Below are the code and all the weights of a small trained network. Each question names an input and a class and asks about switching units off, where a switched-off unit gives its printed mean instead of its output.

import numpy as np


def w(rows, s, z=0):
    codes = np.array(rows[::2]) - 128.0
    scale = np.full(codes.shape[1], s)
    scale[-1] = z or s
    return codes * scale


def norm(h):
    return h / np.sqrt((h * h).mean(-1, keepdims=True) + 1e-5)


def f(y):
    return y / 2 * (1 + np.tanh(0.7978845608 * (y + 0.044715 * y**3)))


def log_softmax(a):
    a = a - a.max(-1, keepdims=True)
    return a - np.log(np.exp(a).sum(-1, keepdims=True))


def net(x, mask):
    res = np.array(x, float).reshape(1, 7) / 4 @ E
    u = 0
    for l in range(3):
        y = f(norm(res) @ A[l][:, :-1].T + A[l][:, -1])
        res = res + np.where(mask[u : u + 4], y, B[l][:, -1]) @ B[l][:, :-1]
        u += 4
    return log_softmax(norm(res)[-1] @ U[:, :-1].T + U[:, -1])


A, B = {}, {}
E = w([
[2,118,130,157,115],'x0',
[135,160,113,156,121],'x1',
[124,116,121,105,135],'x2',
[129,135,133,137,125],'x3',
[127,112,152,131,125],'x4',
[128,126,134,133,127],'x5',
[134,181,190,153,246],'x6',
],0.0075)
A[0] = w([
[30,120,119,159,118,119],'0.n1',
[4,107,129,227,244,156],'0.n2',
[2,44,92,244,151,1],'0.n3',
[250,146,85,45,142,141],'0.n4',
],0.0052,0.0048)
B[0] = w([
[188,239,121,113,40,168],'0.n1',
[132,105,167,113,189,253],'0.n2',
[118,232,147,19,79,155],'0.n3',
[169,136,255,128,82,197],'0.n4',
],0.0056,0.0045)
A[1] = w([
[113,150,136,116,218,117],'1.n1',
[70,151,106,123,133,3],'1.n2',
[109,100,92,106,21,146],'1.n3',
[8,148,121,127,124,61],'1.n4',
],0.012,0.0028)
B[1] = w([
[84,122,71,151,159,224],'1.n1',
[110,148,229,142,102,140],'1.n2',
[72,109,108,162,195,254],'1.n3',
[251,157,170,58,86,205],'1.n4',
],0.014,0.0072)
A[2] = w([
[124,160,143,80,118,6],'2.n1',
[49,128,131,143,221,249],'2.n2',
[211,160,143,95,126,145],'2.n3',
[220,127,254,16,81,221],'2.n4',
],0.01,0.0018)
B[2] = w([
[111,164,129,2,51,132],'2.n1',
[8,5,101,172,155,239],'2.n2',
[229,223,127,28,2,174],'2.n3',
[252,168,91,114,111,244],'2.n4',
],0.008,0.011)
U = w([
[31,91,24,212,253,250],'0',
[254,245,182,39,19,6],'1',
],0.0084,0.002)

Each question gives the input, the list of numbers given to net, and the class t.
The units are the neurons (one row each of A and B). Each row of codes is followed by its name. A weight is (code - 128) times the scale printed after its matrix; where a second scale follows, it is the last column's (A, B and U).
mask holds one flag per neuron, layer by layer. A switched-off neuron (its flag False) gives its mean, the last column of its row in B, instead of its output. The means were averaged over made-up inputs and are rounded, as every weight is.
A unit's drop is (log p(t) with every unit on - log p(t) with that unit switched off) / (log p(t) with every unit on - log p(t) with every unit switched off).
most important unit: the unit with the biggest drop
k most important neurons: the k neurons with the biggest drops, biggest first
top k neurons in layer l: the k neurons of layer l with the biggest drops, biggest first
drop of u: that unit's drop, to one decimal
input [7,-3,4,-6,7,1,3], class 1: most important unit	1.n4
input [7,8,0,8,-4,2,6], class 1: 2 most important neurons	[1.n4, 1.n3]
input [8,8,-1,2,-7,-7,-7], class 1: top 3 neurons in layer 1	[1.n4, 1.n1, 1.n2]
input [-5,6,3,-8,-6,6,-6], class 0: 2 most important neurons	[1.n3, 1.n4]
input [-7,6,6,6,6,8,-7], class 0: 3 most important neurons	[1.n4, 1.n3, 2.n3]
input [-7,6,-4,0,2,6,-7], class 0: 4 most important neurons	[1.n4, 1.n3, 2.n3, 2.n4]
input [-4,-1,7,-2,-1,-8,-6], class 0: drop of 1.n3	0.3
input [6,-6,2,6,4,5,-4], class 1: drop of 1.n4	1.8
input [-6,2,-6,0,2,-2,-7], class 0: 2 most important neurons	[1.n4, 1.n3]
input [7,2,-6,0,3,3,-3], class 1: drop of 1.n4	1.2
input [7,0,-2,3,8,-4,5], class 1: top 2 neurons in layer 1	[1.n4, 1.n3]
input [6,-7,0,5,7,8,4], class 1: top 2 neurons in layer 1	[1.n4, 1.n3]
